Here is a tiny trained network, its code and every weight. The questions are about switching its units off for an input and a class, where a switched-off unit gives its printed mean instead of its output.

import numpy as np


def w(rows, s, z=0):
    codes = np.array(rows[::2]) - 128.0
    scale = np.full(codes.shape[1], s)
    scale[-1] = z or s
    return codes * scale


def f(y):
    return np.maximum(y, 0)


def log_softmax(a):
    a = a - a.max(-1, keepdims=True)
    return a - np.log(np.exp(a).sum(-1, keepdims=True))


def net(x, mask):
    res = np.array(x, float).reshape(1, 4) / 4 @ E
    y = f(res @ A[0][:, :-1].T + A[0][:, -1])
    res = res + np.where(mask, y, B[0][:, -1]) @ B[0][:, :-1]
    return log_softmax(res[-1] @ U[:, :-1].T + U[:, -1])


A, B = {}, {}
E = w([
[40,57,174,238,255,110,161],'x0',
[80,102,67,50,94,137,197],'x1',
[208,35,240,24,158,81,107],'x2',
[205,135,65,43,234,197,162],'x3',
],0.0098)
A[0] = w([
[125,125,125,128,151,166,39,2],'N1',
[62,48,159,105,242,139,121,194],'N2',
[228,153,165,56,133,141,148,127],'N3',
[165,104,88,156,79,150,147,26],'N4',
[179,188,150,128,30,107,173,188],'N5',
[107,249,26,160,163,146,120,63],'N6',
[99,100,177,141,18,1,116,189],'N7',
[177,177,147,9,174,132,71,48],'N8',
[111,92,71,107,99,97,102,79],'N9',
[22,166,128,218,135,62,168,217],'N10',
[157,149,71,109,52,120,47,240],'N11',
],0.0083,0.0017)
B[0] = w([
[136,126,155,78,122,132,131,147],'N1',
[104,154,100,117,166,94,130,235],'N2',
[141,41,162,156,83,172,143,230],'N3',
[117,96,152,115,126,105,106,156],'N4',
[116,144,108,119,186,78,129,214],'N5',
[141,152,164,120,224,63,178,236],'N6',
[116,167,141,74,193,51,152,247],'N7',
[140,99,130,139,97,148,118,230],'N8',
[145,85,134,123,131,127,87,154],'N9',
[116,110,115,180,90,247,44,250],'N10',
[141,171,142,149,186,113,117,230],'N11',
],0.011)
U = w([
[113,155,111,125,152,112,118,253],'0',
[169,135,115,108,152,109,139,112],'1',
[126,120,109,145,7,205,90,4],'2',
],0.018,0.00035)

Each question gives the input, the list of numbers given to net, and the class t.
The units are the neurons (one row each of A and B). Each row of codes is followed by its name. A weight is (code - 128) times the scale printed after its matrix; where a second scale follows, it is the last column's (A, B and U).
mask holds one flag per neuron, in row order. A switched-off neuron (its flag False) gives its mean, the last column of its row in B, instead of its output. The means were averaged over made-up inputs and are rounded, as every weight is.
A unit's drop is (log p(t) with every unit on - log p(t) with that unit switched off) / (log p(t) with every unit on - log p(t) with every unit switched off).
unit that matters most: the unit with the biggest drop
k most important neurons: the k neurons with the biggest drops, biggest first
drop when u is switched off: that unit's drop, to one decimal
input [5,-7,-8,-4], class 2: unit that matters most : N10
input [0,6,-8,8], class 1: 2 most important neurons : (N6; N10)
input [-6,-8,-8,2], class 1: 2 most important neurons : (N6; N10)
input [7,-1,-6,0], class 2: 2 most important neurons : (N10; N7)
input [-8,5,5,2], class 2: 2 most important neurons : (N3; N6)
input [2,-5,-8,-7], class 2: 2 most important neurons : (N10; N2)
input [-6,6,2,-8], class 1: 2 most important neurons : (N10; N2)
input [-3,1,4,1], class 2: 3 most important neurons : (N6; N7; N3)
input [1,-8,-6,-6], class 2: 2 most important neurons : (N10; N2)
input [7,-4,-7,-1], class 2: 2 most important neurons : (N10; N7)
input [-4,-8,5,4], class 2: drop when N10 is switched off : 0.0
input [2,-6,-6,0], class 2: drop when N6 is switched off : -0.1
input [-2,-8,2,8], class 2: drop when N3 is switched off : 0.1
input [-7,-5,5,6], class 2: unit that matters most : N3
